Each row has a hidden stage along a path, written after it and counted from one end. A new block has a new path.
[  48  119  131  -29  149  266  106  112 -109  -64  238 -215 -119   16
  346 -218  -91   15  -39  -48 -189 -132   13  179  -60  240 -409 -368
  103 -237    5  -40   32  333    9   33   50 -119  -63  169 -398    5
   82  134 -189 -130 -159  -37  132   26 -104   -7   -1  -44 -235] : 5
[-162  123 -105 -163  379   72  -90 -163 -179   12  136   80  246  -40
  238   12 -258 -304  -30  314 -125 -263  156  -22  303  139  -98  -47
   35  197   97 -179  -45  438  124 -152 -116 -497   18 -122 -202   61
  -33 -171  120 -101  -37  232  -33   79 -238 -120 -348  112  -72] : 9
[   0   81    6 -133  -69  264   -8 -193 -220   44   82   -3 -178  123
  -41   40 -188   88   25   -5 -246  100  -82  310    4  352   22  -61
  111  -46  106   76  -63   44  -99  -99  102 -250 -225   80  -16  211
  -71  -55   66 -112 -502  170   43  -31  -58 -337   31  -23 -200] : 19
[-319 -232    6 -114   86   18 -155  -97 -261  -82  190  -69   -5  -94
  331   89 -181   84    0   80  300 -254 -220  183   54  -78  -81  101
  217   93  209 -109  -23  441   90    2 -200 -238   45  308 -215   72
  165 -115  107 -150  -35  -45 -235  -40  -36  198   36 -215 -299] : 1
[  88   80   58   94 -140  191  164   58  -62  -21  -24  -52  228 -137
   73  155 -176  -43   93  -20  102  139 -134  -89  -11  174  -21 -187
 -118   48   93    3 -170   39  256   98  -43  -72  -30   -8  -67  -35
  -13   49 -102  101   26  113   98  140   53  106  123   22    2] : 6
[ -82  101  -15 -164   94  106  241   58  201  -69   59 -323  -93 -301
  187   52  -53   14  -32 -115   24 -312 -104  373 -215  107 -246 -278
   74 -109  119  -95  115  106  -48  -23  -50 -265  -43  222 -201  117
  126   71 -396 -254 -139  -48 -216   52  -69  -40  225  -48 -223] : 25
[  86  -43 -183 -175   46  -20  104 -178  -86  130   -5  134  241 -102
   -2   96  -89 -185  155  283   75 -217  170   51   15  147   69    5
  -58  256  -36   91   99  167  126 -260   -6 -334    2 -112  -75 -106
  115 -337  165  -33 -189  261 -234   91  -43 -196 -310  231  200] : 30
[ 124  -57 -183   19  157  -77  200   -6   10  290  122   55  157 -100
 -182  159 -137  -52  104  119   61  -38  112   75    4  166  -32 -276
 -225  183  -29  111  -35  -99   45 -321  169 -240   13 -257  -96  -22
   46  -21  193   16   50  215 -113   88  173  -46 -136  225  213] : 12
[-149  -24 -145 -143  203 -204  -12 -188 -212  -65  -52  137  179 -283
  196  151  -23   48   51   59  315    9   38  -67   96  148  157  116
 -204   75  173 -117   38   39   52  -83 -194 -115   99   11  -31   13
   18 -189 -173  -18   32  201  -61  -87  -10  200 -103  178   59] : 15
[ 155   59  -34  -65   44  179  253 -137 -106   21   -5  157  -74   56
  -76  -66  -78   65  192  112 -164    7   43  152   43  120 -141 -213
   36  -20   21  123  -19  176  -55  -61  -12  -53 -136  -72   40   91
   76 -111  151    5 -383   82    1  -47  -64 -336 -197   78   34] : 20
[-228  100 -341  170  357   16 -219 -178 -169 -174 -140  271  -42  -48
   -3  -45 -252  -20  -45   78  131 -232  -53 -344  194 -164    1  121
  280   25  191 -110  168  178  -45   71 -207 -424   84  -89  -76   20
  -45  -57   67  193   78  299  172 -129 -172   33   71 -142  -12] : 19
[ -29  108  101  -41 -183   51  110 -112  -79  -83 -111  -30  -53 -168
  186  139  -42  115   95  -59 -144  -97 -145  175  -85  103 -117   27
  221 -223  224  152   11  -79  -84   72  -26  -94 -137  227  105  217
  186 -120 -120 -142 -121   64    3 -162   77    1  231 -193 -105] : 1
[  20  257 -240   21  253  -37  159  -44 -193  -30  135  105   26  175
   65   20 -312  -37  258   83 -168   29  -89   54 -108  104    9 -143
    9  120  162  -11  -47   19 -196  -21   91  -94   61 -290   17   60
  154 -104   50  -24  -94  255   41   40  -45 -274 -105   18  -69] : 12
[ 191   63  -94  279  -57   -4  267  118 -266  -65 -168   30  330  -57
  176  157 -154  -56  -20   76  304   48  137   29   50 -166   47 -246
 -125   62 -211 -174   76  183  284  128  -74 -173  -15  -67 -220 -146
  -71 -129  160  187  110  279  -68  129   57  158  -50  145   55] : 11
[ -19   68 -226  242   37 -236 -132 -158    9  100  -52  256 -309 -133
 -216   59 -207  283   51  -73  424  252  -57 -361  211  153  239  -17
  -97    0  190  -54  -91 -334 -193 -188  115  -10  250 -237   30 -242
 -139   -5 -180  118  123  228  179 -154  109  157  138 -213  354] : 4
[-206  197 -155  -33  323 -116 -214 -203 -250 -149  -20    4   18 -192
  180  179 -281  -58  -57   39  -34    1   32    8  271  207   21  -20
  -87  137   10 -155  -43  119 -134 -133  -66 -461    2 -161 -271   49
  -64   36  -74   24   64  128  145 -118 -211  105  -35   66 -257] : 5
[  -7  411  -63  220   99   -9   -8  119 -168  -33  127 -111   -8   29
  287   56 -265  -61   26   53   86   30  -63 -140   66   15  -65 -169
  167   35   82  -92   30   40   17  110  108  -74  193 -154 -138  -61
  -11 -175 -119   18  176  169  -17   87  -36  218  172  -64   42] : 31
[-144  -13  -98  -43  -85  149  234    5  128   59  103  -18   76 -124
   30  -23   38    8 -101  191  109  -23   44  127   27  119  -91 -206
 -295  301  -26  -69 -286  209  198  -84 -114  -62  157  -86 -108 -149
  -22   20  -55 -133  -70   -4 -100  324  119  -25 -268    8   -5] : 28
[ 134 -311   84 -105 -214   71   26   81 -148    2  -14  -38   95 -104
  200    8 -147  187   -7  -72  -72  -18  -66  109 -239  201 -180   24
   -8  -89  171  172 -132   12   29  106  -93  153  -93  261   72   69
  267   15  -65  -45  -31   81   71  -92   75  -52  235 -193  -75] : 2
[  97 -316   96 -165  -79    0   21  -94  -90   93  -23  206  154 -190
 -129  179 -227   19  334   33   46  187  -11  -63    0    8  -13   25
  -25  157   68  330 -248  108  227 -162 -102  -45 -130  166  195  103
  247  131  166  260 -159  125  114 -177 -171  -83    3   64  216] : 0
[ 127  274   -7 -165  163 -340   51 -154 -266   64 -138   32  309 -332
  268  228  -55 -190  212   84  -31  -36  212 -133   16  312  155  -62
 -322  137 -170  120  174 -144    0 -317  203 -161  120 -316 -442  -43
   98 -226 -169   23   31  313  -94  -21   46  160 -259  261  195] : 0
[-242  -92 -280 -160  481 -213   -4 -210  -93 -132  120  159  -89 -441
   53  142 -358  128  -40  110  110 -158 -152 -407  187  223   22   87
 -329   65  200 -154  135   12 -217 -128 -127 -204  246 -339 -193    6
  -71  -54 -197  -31 -129  100  -72  -36  -21 -104 -100    2  -47] : 26
[-474  205 -176   -7   65 -111 -115 -241 -152 -247 -137  198   27 -101
  263  -13   56 -105  101  185   77 -100  -92 -256    1 -228   64  324
  307  245  107   38    2  211   74   63 -167 -131  271   92  143   34
  201 -323   78  -93   59  281  -63  -10 -187  258 -141 -168   21] : 27
[ -33 -354 -158 -124  197  161 -170  -70 -208  -40   30   36   45 -113
    7  -40 -260  100  -12 -102   68 -258 -168  -93 -126  179 -141  114
  232 -114  342   34  158  119   14   62 -162 -296 -128  213  -30   75
  121  -30  -22   20  -63  219   56 -151  -64 -103  272  -88 -160] : 11
[-281   72 -148   56  -14  -72   52 -155  -89   16   -3  186  -90   -6
    2  -38  212   69    6   85   74   85  122   60   17  -48   50    2
   19   11   21   73  -42  -29   45 -160   33 -136  124   66   98    8
   61  -42  133  -62  -45  272   92  -43   75  180 -122   32  191] : 21
[-266  473 -418  346  190    7 -114    1   56   10  161  -29 -329  239
    0 -204  -54 -127 -167  132   90  -46  -15   22  126   12  -38 -307
  104  158   36 -282  -66  110 -200 -127  220 -361  364 -386 -205 -261
 -125  -18   -2 -148  262  240   99  178 -110  112  -60 -157   38] : 21
[ -66   88  -38 -126  259    2 -180 -188 -178  -56   13   49  154  -72
  148   49  -87 -117  142  127  112  -68  -32  -94  257  205    4  -82
  139   72  278  -75  -28  291   37  -77 -161 -272  -17  -23  -64   -2
  104 -172  -14  -37  168   78   54  -81 -253  182   -4   85  -26] : 26
[-179  329  -89  256  340  -56 -155  -16 -133  -85  -56  -55 -202  -95
  146   22 -249  290 -343  -78  212   40   82 -249  314  -10   85 -118
  240   21  -64 -211  156  -93  -60   60  -13 -226  103   -6 -327  -65
 -312  -43 -170   25   55  163   13   67   72  331  241 -251 -136] : 26
[  81  196 -144  286  -88  124  152  120  161   54   95  -84 -497  118
 -152 -131  -56  244  -70 -137  144   83 -251  204  -41  -23  -90 -428
  263 -231  289 -120  -70  -16 -200   74   99 -106   48    5   62 -110
  -71   49 -270 -160   93   53   41   65   14  -72  299 -321  -10] : 25
[  66  334  -85   79  269 -137    5 -165   23   41 -212  246  167 -226
  199   52 -128 -123  -16  223  208 -100  289 -307  286   38  127  -44
 -101  188 -185  -48   56  160  126 -186 -128 -191  102  -82 -349  -46
 -140 -141 -179  158   -2  232   19   58 -108  168 -362   62  251] : 16
[-144  282  -85  107 -152  -33  287   67  225 -116 -208  -75  -28 -320
  247   25   32 -234 -132   14  -91 -134  261  286 -175 -210 -204 -195
 -167   21 -362  -76  -81  145  127 -101    5 -338  102  143 -235   30
   35  248 -271  -29  -47  255   80   52 -194   13 -168  -21   52] : 8
[  -8 -209  -61  103 -175 -188   57   22  122  250   52  325 -162   52
    4 -140  -53  185  210   89  371  123   66   10 -110 -200  -33  -32
  -94  211  111  125 -461  121   31 -180  -63  419  293  124  150  -56
  265   86   12   38  137  122   46  -81   65   85 -225 -335  418] : 10
[  94  324   48   47 -131 -273 -142  -17 -179  141  -70   66  220  -72
  463  148 -160 -228  199  174  -21  -75  146  -67  -43  181   -4   -5
 -240  191  -42  144 -213   19  -51 -193  122  162  256 -214 -374   76
  261  -91 -133   54  327  174   86  -51   52  295 -145 -110  225] : 32
[-196   45 -266  146   61   46  181  103  202  -97 -159 -106 -358 -164
  -86 -184  -10  218 -311 -176 -100 -161   61  159 -265 -267 -288 -112
  312    6 -149   24  119 -124 -115   83   29 -222   75  176   82  -12
   18   76 -129 -143  -91  256  -95   21  -23 -114  208 -298 -100] : 13
[ 134  293   68 -121  -37   79  320  -15    4  -23  -67  -40  627 -215
  265  328  -87 -155  170  206   87   51  181   69  105  264   89 -127
 -271  213   74   -5 -161    8  342   48 -240  -73 -111  -17   68   -2
   72 -168 -187   78  -25   30  -27  209   93   99  -50  367   95] : 32
[-155  -22 -198  -10  420  -92  -37 -149 -388 -199  106   93   48  -13
  189    5 -188   60    9   59 -124  -29    9 -189   31  167  -21    4
   40  -60  -30  -10  248   98 -123  -57   32 -309   -6  -68 -209  -20
   98  -71  215  -10 -109  268  133  -74  -80   51  -69  107 -183] : 10
[ 241 -131  137 -123 -147   66  306   21  172  183  -71  -72 -130 -330
 -102   71  -44  283 -140 -110   -2  202  132  216  -29  273 -100 -247
 -201  -30 -120  129 -151 -153   59 -143   20   62 -160  201   39   45
 -114   60 -275 -108 -309   51 -106   37   81 -157    0    3   82] : 11
[-121   42  -75  -27 -110  -14   18  -39   85   11  -27   40 -241  -71
   93 -215  152   23   47  -23    0   51  130  132 -177   54 -222  -65
    8   13  -41  116 -149   56  -57 -136   65  117  179  144   94  -10
  205   59 -108  -89  -57  159  116 -157 -181   80  -48  -70  217] : 18
[ -33  -64   43   18 -286    8  -18  -17  -52  137  -75   52 -442  -59
 -210 -154   80  131  -54 -149   22  336  271  441  133  -93 -146 -318
  -96  -13 -148   -6 -384   96   25 -254  133 -141   41   34  -14 -102
  -90  326  -80   44 -106  183  227 -218 -199 -125  -87 -109  200] : 0
[-306  297 -111    7  342  -87   -5 -135 -229 -241 -132   97  183 -237
  438    7   90  -10 -125  132  106 -291  124 -168  146 -151   -1   99
  160   28   15  -92  245  248  144  102 -305 -331   93  124 -335   17
   -3 -216 -220  -16   95  164  -26   78   35  342 -193   22 -168] : 30
[  49 -281  129 -104 -219 -200  107  -41  102  107 -107 -133 -180 -419
  -31  209  119  403 -197 -178  268  116   38  248   44  202   57 -202
 -168 -218   60   30  -48 -236  -59 -195  -18  -61  -81  277  -69  -74
    5   97 -305 -206   33  -32 -101  -94  205  219  286 -162   72] : 32
[  11  -21   62  -59  -39 -124   37 -214 -126  -54 -189  201  391 -216
  149  314 -156  -57  343  199  346    8  101 -143  225  -29  132   73
  -40  219   36   80 -111  165  221  -83 -250  -38  -23   67   42   -5
  230 -170  182  209   18   34  -42 -133  -70  256  -40   95  235] : 32
[  88   35 -146  251   33  -82  -11  129  -14   59  -96   67   84   80
  101  -24  -74  114 -142   43  358   68  311  169   81 -179   55 -241
   31  143 -124 -114 -132  153  143  -30 -165 -128    1  167 -125 -169
   15  116   -1  171  259  160  138   43  -37  245   59  -38  102] : 26
[  28  103  -78  -33  -23  -78  563   45   54   23  -79  -34  172 -212
   30  108  171  -61  188  -14  162  -36  179  378 -219 -165  -21 -352
 -202    4 -152  -24   79   16  194 -134   36 -179    9   35  -93  -30
  127    7  -81  -51 -137  229 -202  104  103  -16 -185  267  169] : 13
[ -85   55   63   95  -99   85  -22  -21   85 -177 -209  -46  -56 -180
  242   -4 -103  -56 -135   98 -108 -164 -277 -264  -72 -105 -130  -21
  303   98  -74  118  -19  331   59  131 -105  -91   68  202 -189   60
  138  -85   -9 -134   82   74  -97  171 -220  168   48 -476 -171] : 23
[-148  135  -50  -35   85  174  110   26 -113 -112  146    9  252  120
  286  -78  -43 -275  296  203  -61 -173    6  120  -98 -106 -266 -150
  153  159  118   35 -143  477  205   58 -143 -120   64   61   -9   49
  369  -19  179   20   63   64   76   50 -214   67 -126  100  -31] : 28
[ 117  240  301  -52 -306  229 -192  -95 -135  192  -48   73   47  186
  208 -109   91 -174  222   68 -170   78  -54  107   81  298  -91 -179
  154  -71  345  165 -423  267  109  -66   16  121  -48  108  -91  204
  158  -20 -124  -86  180   94  282  -57  -93  142  -44 -238  114] : 23
[ 265  -40   97   52  -84 -115  172   93   -7   88  -51  -89  129 -213
  205  225 -157  121   78  -83   96   41  -57   86 -163  220  -65 -208
 -158 -120   40  127  -49 -116  -34  -44   25  124  -91  138 -130  130
  184   53 -159   -5  132   37   -2  -61  122  201  225  -44   29] : 13
[-139  248 -205  107  267    4  175  -15   31 -158   47  -98  -19 -145
  141   94 -209  144 -115   27   65   -5 -117 -140  -23  146   -5  -90
    1  131  -37  -84  116  -95  -91   74  -13 -107  100  -78  -83  -40
  -48 -108 -107  -86 -114   78 -114  180   58   98  104  -28 -171] : 16
[  68 -173   64   42  -84  185 -205 -109 -390   87  191  197   88  279
  -18   62 -197  112  110  109   27  276  -73  -47  244  268  115  -54
  130 -116  355   77 -231  169  129  -13  -70 -147 -195  107  127    9
   32   -3  288  112   -1  155  354  -75   -3   31  136  -10   33] : 30
[ -54    2  -43  -49   10 -132   62   10   11  -57    6 -136 -165 -238
  270   33   -3  109 -107  -70  199  -81   16  232 -119   75  -56 -122
  -24 -144   12 -107  101   77  -88  -80  -19 -106   62  248 -165   20
   82  -10 -290 -177  -31   90 -105  -81 -105  155  136  -62  -31] : 23
[ -79  324 -248  475 -175   27  300   69 -202   76  149   66  -83  292
 -146  151 -159    2  -62  149   60  372   84  161   92 -194  201 -273
   16  130 -252  -98  -65 -138  130  -62  356 -354   99 -264   96 -193
 -230 -107  473   42 -119  447   -4  263  188  -31  -75   89  161] : 5
[-162  -80 -161  -88  321   51   15 -132   61  -12  -66   95 -216 -153
  -95 -198  -94   81 -140   20  -43 -191  295   68  125  -99 -240 -112
  188   75 -165  -29   75  203  -20 -190  -69 -369  -15  115  -99  -22
  -26   80   59  -25 -270  204   -6 -120 -234 -191 -159  -62   27] : 12
[  22  112 -198  130  110   90   73  133  143   23  -35  -23  -52  -58
  211 -143  -84   64 -335   71  144 -245  408  345   40 -103 -243 -170
   71  -23  -94 -183   10  194   60   19 -224 -250  -43  270  -66   -3
  -68   74 -207   33  -17  116   67  -22 -100  -30   43   24   20] : 23
[ 107  121  145   88 -161   56 -211  -35  -78  -10 -233 -121  -79 -123
  189   73  -87  136 -127 -135   77  103 -106  -84  -31  207   44  -11
  281  -12  -22  147   -1  -31   19   47    7   -4  -98  315 -164   84
    0  -92 -189  -23   68  117   24  -34  -95  336  339 -281  -96] : 22
[  99  212  140  108 -139  144   18   -3  111   14  -48 -128 -302  -16
  233 -138   48  283 -196  -49   45   -2  -84   73   54  265 -153 -189
  276 -229  166   -8  -46   12 -148  105  -15  174  -25  273  -28   20
  -23 -166 -307 -280  -11  -76  -14    6   46  180  236 -372  -62] : 22
[-159   82 -199   86  144  -10    5 -136 -209   -9   16  272   67  143
  -72  -11 -177  -80   64  215 -150   53  102 -173  127  -43  113 -101
  -64  217  -73   30 -112  149   43 -161   51 -293  109 -286 -172  -69
   20   70  327  106  -72  346  199  133  -19 -130 -275  -63   71] : 27
[-237 -139  -82   65 -225  292   67   50   47  -21   57  -34 -156   55
   67 -232  126  -92 -112   98  119 -164 -222  161 -179 -261 -220  -79
  332  105   81  -17 -136  514  270   97 -100 -198  126  309   21  -65
   92  -89   95 -216  -17  167 -172  215 -158   10 -119 -288  -66] : 15
[ -19   24 -107   37   80   74  -43  -76 -167  -75  -25  -87  -33  -40
   82  -15   67  207  -67  -76   -2  -19  -63   72  -52  214 -125   10
  367  -82  154  139  163  -99  -68   86  -26 -187 -149  221  161  -29
  125 -275   20 -141   60  100  -10  -96   48  204  264   31 -175] : 5
[  80   98  -60  181  -48  -91 -106 -158 -360  -55 -257   83   65 -128
  -22  359 -210  148 -103  -36   23  252  -37  -54  197  147  254   -4
  -11   13  -81   73   54 -170  -35  -14    8 -308 -198  -60 -106  121
 -159  -90  144  163   36  252  107  -77   49  184  216   29 -135] : 24
[ 346 -124  119  101 -155   43  266  101  233  236   62 -143  -57 -347
  -82  237 -227  141  -83   28 -118   83 -252 -170  -93  384 -180 -303
 -208   49 -141  341 -107 -160  -15 -158  212   56  -66  -59 -169   26
   14   18  -39 -101    0  -72 -163  218  199   40   70 -131   18] : 7
[-150  260 -134  291  204 -115   16   13 -119   11  -11   84 -198   20
  111 -125   50  121 -217   28  294   -9  176  -40  270 -178   53 -336
   19  -95  -51 -284   71  132    9  -79   33 -231  224 -122 -416 -181
 -218   46  -94  -12  190  225   75   84   96  291  -99 -160  107] : 23
[-156  144 -187  302  -26   57  119  -14  -29 -198  -75   53 -147   -2
   69   73 -242  158 -237   54 -202   54 -248 -228  -96  -76   25   53
  249   21  -71   71   42  -68  -80  185   28 -219   16   63   55   16
  -41  -77  120  -94  -82  267   46  209   56  -27  116 -366 -233] : 9
[  69  233  -96   51  144  -20 -251 -139 -266   17  -83  127   60  -20
  201  -24 -203 -331   87  203 -248 -173   40 -185  114   85 -142   15
  217  149  -70  160   44  309  -19 -137   90 -376   34 -171 -262   47
  106 -226  134   64  151  302   89  -83 -320   19 -239  -10   16] : 4
[  33 -367   24 -247 -200   87  101  -42  113  203   25   21   24 -206
  -92  -88  210   14   15   25   19   37  104  159 -231  276 -120 -120
 -266  106  -71  267 -181   89  193 -304   29   10    5  206  -47  -37
  180  134  -24  -89 -169  129    1   47  -10  -19 -168   97  213] : 20
[  83  -64  -80  -77  229 -254  -56  -48 -314   39  139   60  207 -268
  420  248 -368  110 -123  174  132  -21   46 -262   46  419  132  139
 -430   92  -52  -12  128  -41  -63 -119  -16   70  125 -116 -351   75
  -37 -210  -92   19  -77  160 -106   43  144  151  -92  128  -15] : 24
[ -82  223   97  236 -551   89  293   25 -170 -216 -129   17 -117  -78
  261   60  -75 -204  162   65    3  374  -93   67 -129 -203 -102 -109
 -184   90 -367  -30 -292  305  217  107  148  138  226  -11  -11  -14
   32   -1  134   49 -219  252   41   38 -285   56 -217  -82  119] : 10
[ -51  343 -108  211   23  139 -201 -139 -236    3  -75  199  130  227
  164  -40  -85 -258   34  237 -210  -91    2 -120  221   85  -77  -30
  253    4  213   21 -128  228   14   32  -17 -281   -1 -151   -5  117
   42 -178  226   25  264  287  285  -37 -112  103  -74  -96   38] : 16
[ -48  106  160   96  -88  197  185   85   17 -193 -183   24  217 -107
  232   87 -236  -52  -49  -55 -101  109  180   54  -14 -161  -63 -159
   21  -79 -151  -50 -206  206  337  137 -216 -218 -189  392 -110  142
   10  419 -109  219 -175  217  369   36 -188    6  114 -126  -69] : 9
[ 137 -144  141 -128  -89  125  212   26  -19   40  -60  -33  283 -273
  219  247 -197    7   -3   39  -73 -140  -24  193 -108  132 -143  -57
 -109  -57   70  132  -86  130  183   31 -206  -93 -248  306  -62  325
  121   60  -84   14 -151   39  -49    6   56  -58   81   17 -116] : 15
[ -41   13  -34  -60 -131  105  243   13 -173 -274   -7  -89  180 -221
  251  201 -215   95  -77  -30 -161  188 -170  -62 -252  279   93   84
 -222   -5  -60   54   25  -97  114  183  -52  -99  -69  123  -12   -7
   19    5 -178  -12 -355  201   79  195   39 -110  116   50 -253] : 2
[  50  120  107  194 -150 -202 -113   34   99   68   90  -19 -293  -67
  277    2 -126    8    1  199  180  189 -102 -159  166  -17 -116 -180
   90  176 -128   79 -302  314  -71 -136   90  207  283   39  -93 -142
  148 -117   -3 -125  292  -84  -75   21 -289  381  -99 -335  191] : 31
[ -70   85   34  -74  223 -372  185 -126 -228  -61  -88   67  226 -468
  273  270   79   96  -24   88 -181   56  159 -202   76  216    5  -68
 -448   40 -285  239  113 -190  -28 -233   70  -76   69 -199 -396   51
  101    4  -32    3   60  101   29   12  259  341 -264  201  -15] : 0
